Below is a small trained network, with its code and all its weights. Each question gives an input and a target symbol and asks what happens when units are switched off, that is, made to give their printed mean instead of their output.

import numpy as np


def w(rows, s, z=0):
    codes = np.array(rows[::2]) - 128.0
    scale = np.full(codes.shape[1], s)
    scale[-1] = z or s
    return codes * scale


def f(y):
    return y / 2 * (1 + np.tanh(0.7978845608 * (y + 0.044715 * y**3)))


def softmax(a):
    e = np.exp(a - a.max(-1, keepdims=True))
    return e / e.sum(-1, keepdims=True)


def log_softmax(a):
    a = a - a.max(-1, keepdims=True)
    return a - np.log(np.exp(a).sum(-1, keepdims=True))


def net(x, mask):
    ids = ['βδηθλμπστφ'.index(c) for c in x.split()]
    T = len(ids)
    res = E[ids] + P[:T]
    r = res
    for j in range(2):
        rows = slice(4 * j, 4 * j + 4)
        q, k, v = (r @ M[0][rows].T for M in (Q, K, V))
        z = softmax(np.where(np.tri(T) > 0, q @ k.T / 4**0.5, -1e9)) @ v
        o = O[0][rows]
        res = res + np.where(mask[j], z, o[:, -1]) @ o[:, :-1]
    y = f(res @ A[0][:, :-1].T + A[0][:, -1])
    res = res + np.where(mask[2:14], y, B[0][:, -1]) @ B[0][:, :-1]
    return log_softmax(res[-1] @ U[:, :-1].T + U[:, -1])


Q, K, V, O, A, B = {}, {}, {}, {}, {}, {}
E = w([
[126,221,115,34,185,95,108,127,97,167],'β',
[141,88,120,193,200,143,104,228,165,65],'δ',
[110,103,54,226,121,115,95,171,42,195],'η',
[101,165,137,177,33,69,110,176,153,170],'θ',
[75,171,125,165,219,111,190,137,45,138],'λ',
[167,158,78,92,101,123,86,162,136,212],'μ',
[144,196,89,111,111,149,223,119,85,176],'π',
[243,148,148,155,98,58,185,74,173,136],'σ',
[107,124,118,128,146,131,85,26,111,92],'τ',
[109,75,218,126,126,58,164,165,3,227],'φ',
],0.019)
P = w([
[45,56,148,112,130,228,165,147,227,198],'0',
[73,226,74,179,64,102,168,124,165,77],'1',
[75,55,153,59,105,186,156,173,184,161],'2',
[135,107,102,117,128,7,131,124,159,126],'3',
[113,69,165,26,83,154,143,196,139,90],'4',
[157,102,181,160,186,43,45,104,126,239],'5',
],0.013)
Q[0] = w([
[80,69,149,114,95,126,194,169,84,193],'head 1',
[46,132,43,87,238,139,127,145,80,126],'head 1',
[174,134,46,63,71,148,64,144,176,188],'head 1',
[208,132,153,68,231,145,187,160,164,143],'head 1',
[190,122,171,189,173,64,105,180,148,72],'head 2',
[129,37,168,108,125,139,89,128,114,148],'head 2',
[248,177,164,108,103,176,79,95,176,97],'head 2',
[127,220,133,88,219,87,175,116,205,154],'head 2',
],0.011)
K[0] = w([
[126,137,151,188,87,148,183,191,59,186],'head 1',
[73,188,89,146,232,209,137,137,111,138],'head 1',
[185,218,86,68,69,166,50,152,169,204],'head 1',
[213,170,130,81,202,80,194,217,156,103],'head 1',
[68,87,175,165,97,165,126,138,151,71],'head 2',
[84,74,61,108,111,39,127,145,92,65],'head 2',
[252,158,159,75,170,89,128,58,223,148],'head 2',
[103,212,179,85,95,176,165,124,117,110],'head 2',
],0.011)
V[0] = w([
[107,165,177,60,95,88,186,233,89,1],'head 1',
[179,124,157,175,202,4,14,67,98,105],'head 1',
[88,82,156,53,98,122,99,185,136,126],'head 1',
[195,102,90,191,173,79,90,187,73,181],'head 1',
[149,135,119,78,139,102,79,98,194,138],'head 2',
[118,48,201,205,128,51,46,34,132,49],'head 2',
[205,77,64,161,62,84,189,235,144,102],'head 2',
[132,193,230,199,190,88,65,215,168,190],'head 2',
],0.0055)
O[0] = w([
[65,101,98,111,151,192,126,88,149,196,2],'head 1',
[63,209,69,93,110,103,152,227,176,60,73],'head 1',
[137,123,151,161,129,120,146,89,225,175,124],'head 1',
[185,139,41,50,121,141,254,53,177,68,118],'head 1',
[129,144,116,113,146,153,119,79,151,222,51],'head 2',
[86,47,128,150,141,155,196,136,135,193,60],'head 2',
[174,156,163,233,142,139,126,138,216,89,130],'head 2',
[162,150,128,68,146,54,156,184,246,135,129],'head 2',
],0.0066,0.0046)
A[0] = w([
[125,231,111,123,68,77,106,123,129,104,84],'neuron 1',
[76,104,143,140,75,231,110,65,140,147,1],'neuron 2',
[122,178,86,162,146,107,115,92,83,56,50],'neuron 3',
[135,66,120,180,121,155,59,128,127,158,146],'neuron 4',
[138,188,142,94,94,122,169,89,86,159,107],'neuron 5',
[182,211,108,145,86,109,137,154,110,75,68],'neuron 6',
[88,160,143,122,119,182,145,162,185,119,111],'neuron 7',
[126,137,134,115,147,249,191,123,148,157,60],'neuron 8',
[97,193,139,138,122,167,103,134,152,28,70],'neuron 9',
[153,136,163,138,108,102,122,206,57,144,90],'neuron 10',
[208,92,114,150,119,132,153,126,131,106,28],'neuron 11',
[212,81,111,97,128,180,92,112,187,120,65],'neuron 12',
],0.013,0.0073)
B[0] = w([
[159,102,125,159,185,147,171,133,143,114,255],'neuron 1',
[193,135,135,142,129,121,117,71,204,72,193],'neuron 2',
[167,117,170,128,136,131,102,131,213,181,237],'neuron 3',
[103,156,103,86,96,148,167,184,100,121,246],'neuron 4',
[128,95,108,165,104,119,94,186,143,74,175],'neuron 5',
[52,112,132,93,105,127,114,116,71,145,235],'neuron 6',
[80,148,175,142,121,175,48,101,148,113,130],'neuron 7',
[145,229,224,104,118,144,115,170,61,120,147],'neuron 8',
[146,136,69,108,87,132,165,161,61,121,185],'neuron 9',
[152,130,111,99,151,167,119,73,170,102,191],'neuron 10',
[119,138,169,132,156,107,75,114,134,83,161],'neuron 11',
[127,158,95,101,251,170,164,101,157,179,147],'neuron 12',
],0.011,0.0088)
U = w([
[125,116,59,162,123,126,228,201,112,104,226],'β',
[174,83,177,210,192,81,89,87,190,130,151],'δ',
[80,121,136,93,141,69,32,111,107,185,142],'η',
[34,163,153,118,157,115,137,77,1,156,144],'θ',
[91,147,148,129,78,115,137,153,179,158,72],'λ',
[129,19,207,91,132,134,144,182,116,151,15],'μ',
[99,64,100,65,152,187,152,11,132,90,108],'π',
[134,152,101,77,127,143,150,104,125,185,61],'σ',
[89,104,159,120,159,162,132,156,146,123,2],'τ',
[162,161,171,114,109,127,141,146,107,114,58],'φ',
],0.0069,0.0055)

Each question gives the input, a string of symbols that net reads in full, and the target symbol t.
The units are the heads (4 rows each of Q, K, V and O) and the neurons (one row each of A and B). Each row of codes is followed by its name. A weight is (code - 128) times the scale printed after its matrix; where a second scale follows, it is the last column's (O, A, B and U).
mask holds one flag per unit, heads first, then neurons. A switched-off unit (its flag False) gives its mean, the last column of its rows in O or B, instead of its output. The means were averaged over made-up inputs and are rounded, as every weight is.
A unit's drop is (log p(t) with every unit on - log p(t) with that unit switched off) / (log p(t) with every unit on - log p(t) with every unit switched off).
The circuit of an input: a set's keep is (log p(t) with only the set's units on - log p(t) with every unit switched off) / (log p(t) with every unit on - log p(t) with every unit switched off). Starting from the 12 units with the biggest drops (on a tie, the unit counted first), units are removed one at a time, each time the one whose removal leaves the highest keep (on an exact tie, the one counted first), for as long as the keep stays at least 0.8.
units of the circuit, in order: the units of the circuit, biggest drop first
top k neurons: the k neurons with the biggest drops, biggest first
heads that matter: for each layer, one digit per head in row order, 1 if its drop is at least 0.15 and else 0, layers parted by /
input σ λ τ φ η π, target β: heads that matter => 10
input η λ φ φ, target δ: units of the circuit, in order => [neuron 4; neuron 6]
input η τ φ θ, target β: units of the circuit, in order => [neuron 1; neuron 3]
input β λ σ τ λ η, target β: units of the circuit, in order => [head 1]
input δ η π λ τ π, target δ: top 2 neurons => [neuron 4; neuron 5]
input τ λ η η, target δ: units of the circuit, in order => [head 1; head 2; neuron 11]
input λ π τ π φ η, target β: heads that matter => 01
input τ τ θ τ, target η: units of the circuit, in order => [head 2; neuron 1; head 1]
input η τ β τ η, target π: top 2 neurons => [neuron 10; neuron 6]
input τ π β, target η: units of the circuit, in order => [head 1; neuron 1]
input η τ η τ λ λ, target δ: top 4 neurons => [neuron 4; neuron 6; neuron 9; neuron 3]
input φ τ λ λ, target δ: units of the circuit, in order => [neuron 4; neuron 3]
input τ λ φ θ τ φ, target δ: units of the circuit, in order => [neuron 4; head 1]
input τ η η μ, target β: units of the circuit, in order => [head 1; neuron 1]
input τ φ λ β, target β: top neuron => [neuron 1]
input η β φ τ τ β, target δ: top 4 neurons => [neuron 1; neuron 4; neuron 6; neuron 5]
input τ λ π τ, target δ: top 2 neurons => [neuron 3; neuron 1]
input τ λ λ τ, target δ: top 2 neurons => [neuron 3; neuron 6]
input τ τ σ, target δ: heads that matter => 00
input η τ μ, target σ: heads that matter => 10
input τ φ π π, target δ: heads that matter => 11
input τ τ π τ θ φ, target β: units of the circuit, in order => [head 1]
